Here is a tiny trained network, its code and every weight. The questions are about switching its units off for an input and a target symbol, where a switched-off unit gives its printed mean instead of its output.

import numpy as np


def w(rows, s, z=0):
    codes = np.array(rows[::2]) - 128.0
    scale = np.full(codes.shape[1], s)
    scale[-1] = z or s
    return codes * scale


def norm(h):
    return h / np.sqrt((h * h).mean(-1, keepdims=True) + 1e-5)


def f(y):
    return y / 2 * (1 + np.tanh(0.7978845608 * (y + 0.044715 * y**3)))


def softmax(a):
    e = np.exp(a - a.max(-1, keepdims=True))
    return e / e.sum(-1, keepdims=True)


def log_softmax(a):
    a = a - a.max(-1, keepdims=True)
    return a - np.log(np.exp(a).sum(-1, keepdims=True))


def net(x, mask):
    ids = ['ΔΘΛΞΣΩαβγεζημπτψ'.index(c) for c in x.split()]
    T = len(ids)
    res = E[ids] + P[:T]
    r = norm(res)
    for j in range(3):
        rows = slice(2 * j, 2 * j + 2)
        q, k, v = (r @ M[0][rows].T for M in (Q, K, V))
        z = softmax(np.where(np.tri(T) > 0, q @ k.T / 2**0.5, -1e9)) @ v
        o = O[0][rows]
        res = res + np.where(mask[j], z, o[:, -1]) @ o[:, :-1]
    y = f(norm(res) @ A[0][:, :-1].T + A[0][:, -1])
    res = res + np.where(mask[3:7], y, B[0][:, -1]) @ B[0][:, :-1]
    return log_softmax(norm(res)[-1] @ U[:, :-1].T + U[:, -1])


Q, K, V, O, A, B = {}, {}, {}, {}, {}, {}
E = w([
[144,160,236,195,72],'Δ',
[133,182,196,198,67],'Θ',
[162,155,127,141,87],'Λ',
[196,102,127,128,100],'Ξ',
[181,133,116,149,90],'Σ',
[192,142,114,128,89],'Ω',
[93,117,135,185,182],'α',
[175,121,72,151,109],'β',
[188,138,129,134,90],'γ',
[91,110,121,191,163],'ε',
[215,126,95,85,110],'ζ',
[176,113,66,138,117],'η',
[124,172,117,73,21],'μ',
[58,118,141,175,115],'π',
[35,97,45,254,183],'τ',
[139,194,122,184,200],'ψ',
],0.015)
P = w([
[154,135,170,251,78],'0',
[151,134,167,235,98],'1',
[152,133,158,213,100],'2',
[152,130,146,195,108],'3',
[148,135,145,176,111],'4',
[140,141,143,162,109],'5',
[144,139,144,147,115],'6',
[144,139,140,135,118],'7',
[148,134,141,124,121],'8',
[151,127,134,121,124],'9',
[154,122,129,112,128],'10',
[155,118,132,102,132],'11',
[157,114,135,96,136],'12',
[169,98,113,124,127],'13',
],0.013)
Q[0] = w([
[47,104,255,215,122],'h0',
[33,144,125,30,150],'h0',
[89,174,163,254,112],'h1',
[54,99,202,89,180],'h1',
[195,110,102,126,57],'h2',
[73,130,98,26,84],'h2',
],0.0092)
K[0] = w([
[59,76,56,82,124],'h0',
[159,183,69,255,88],'h0',
[110,185,30,112,204],'h1',
[95,69,137,169,129],'h1',
[58,30,103,14,123],'h2',
[165,119,156,182,21],'h2',
],0.011)
V[0] = w([
[97,14,207,67,19],'h0',
[189,160,54,51,116],'h0',
[181,228,150,93,169],'h1',
[165,110,218,179,49],'h1',
[94,56,48,185,94],'h2',
[1,149,215,172,117],'h2',
],0.009)
O[0] = w([
[36,158,185,2,125,100],'h0',
[150,178,7,206,86,20],'h0',
[224,111,248,138,208,111],'h1',
[166,195,81,15,150,255],'h1',
[106,32,112,150,49,201],'h2',
[144,97,10,77,192,177],'h2',
],0.0086,0.0079)
A[0] = w([
[170,100,20,102,119,4],'n0',
[1,101,201,224,132,195],'n1',
[214,147,79,110,120,214],'n2',
[64,78,98,167,233,98],'n3',
],0.0084,0.0028)
B[0] = w([
[181,208,171,125,156,176],'n0',
[78,158,118,101,254,190],'n1',
[106,133,181,157,136,253],'n2',
[154,157,195,130,14,203],'n3',
],0.0093,0.0051)
U = w([
[71,86,166,45,135,157],'Δ',
[149,131,138,120,138,86],'Θ',
[149,143,138,132,122,102],'Λ',
[98,183,115,98,33,126],'Ξ',
[144,118,163,147,96,100],'Σ',
[157,161,146,165,102,119],'Ω',
[173,129,173,164,255,136],'α',
[171,55,179,141,68,78],'β',
[140,143,163,138,117,89],'γ',
[138,129,151,109,153,94],'ε',
[132,142,184,187,79,94],'ζ',
[152,62,152,132,45,99],'η',
[120,172,144,125,138,90],'μ',
[172,97,81,100,183,109],'π',
[178,78,120,121,106,112],'τ',
[105,84,116,174,140,254],'ψ',
],0.014,0.009)

Each question gives the input, a string of symbols that net reads in full, and the target symbol t.
The units are the heads (2 rows each of Q, K, V and O) and the neurons (one row each of A and B). Each row of codes is followed by its name. A weight is (code - 128) times the scale printed after its matrix; where a second scale follows, it is the last column's (O, A, B and U).
mask holds one flag per unit, heads first, then neurons. A switched-off unit (its flag False) gives its mean, the last column of its rows in O or B, instead of its output. The means were averaged over made-up inputs and are rounded, as every weight is.
A unit's drop is (log p(t) with every unit on - log p(t) with that unit switched off) / (log p(t) with every unit on - log p(t) with every unit switched off).
The circuit of an input: a set's keep is (log p(t) with only the set's units on - log p(t) with every unit switched off) / (log p(t) with every unit on - log p(t) with every unit switched off). Starting from all 7 units, units are removed one at a time, each time the one whose removal leaves the highest keep (on an exact tie, the one counted first), for as long as the keep stays at least 0.8.
units of the circuit, in order: the units of the circuit, biggest drop first
unit that matters most: the unit with the biggest drop
top k neurons: the k neurons with the biggest drops, biggest first
which heads matter: for each layer, one digit per head in row order, 1 if its drop is at least 0.15 and else 0, layers parted by /
input α τ Δ π ζ α η, target α: top 3 neurons -> n3, n0, n2
input Ω Σ Δ Ω ε γ π π Δ, target Δ: which heads matter -> 100
input Ω ε ε Ω τ ψ α η Δ π α π Λ, target π: which heads matter -> 001
input Λ τ γ Δ τ Ω α Δ Ξ τ τ Θ, target ψ: which heads matter -> 010
input Θ π β Σ ζ Ξ Δ α α, target β: which heads matter -> 011
input Δ τ Θ Δ Λ Σ Δ μ Θ Δ, target Ξ: unit that matters most -> h0
input Δ τ Δ η ζ α Ξ μ ε, target Ξ: top 2 neurons -> n3, n0
input Ξ Θ Δ ψ η π, target α: which heads matter -> 010
input γ Ω Σ β π Ξ γ Δ Ω α π μ Δ Θ, target Ξ: which heads matter -> 100
input τ τ η Δ, target ψ: which heads matter -> 011
input μ β α π ψ γ Δ, target α: units of the circuit, in order -> h1, n3
input γ γ Δ τ τ π α Δ Θ ζ Λ τ Ω π, target ψ: which heads matter -> 010
input τ η Δ α Λ Λ τ π β Δ, target Δ: units of the circuit, in order -> h1, n1, n3, h2
input Ω Ξ μ η Δ ζ Δ Δ ψ π, target α: units of the circuit, in order -> h1
input π Ξ η Θ α Δ Θ α Σ Θ ψ Δ Θ, target α: units of the circuit, in order -> h1, h2
input Σ β α Ω, target α: units of the circuit, in order -> n3, n2
input ε α ζ α β, target α: units of the circuit, in order -> n3, n2
input π π μ β α π Δ ψ Δ, target α: units of the circuit, in order -> h1, h2
input α ζ γ τ Θ, target ψ: units of the circuit, in order -> h1, n1, n3, h2
input τ Δ τ α π Ω Θ, target Δ: which heads matter -> 110
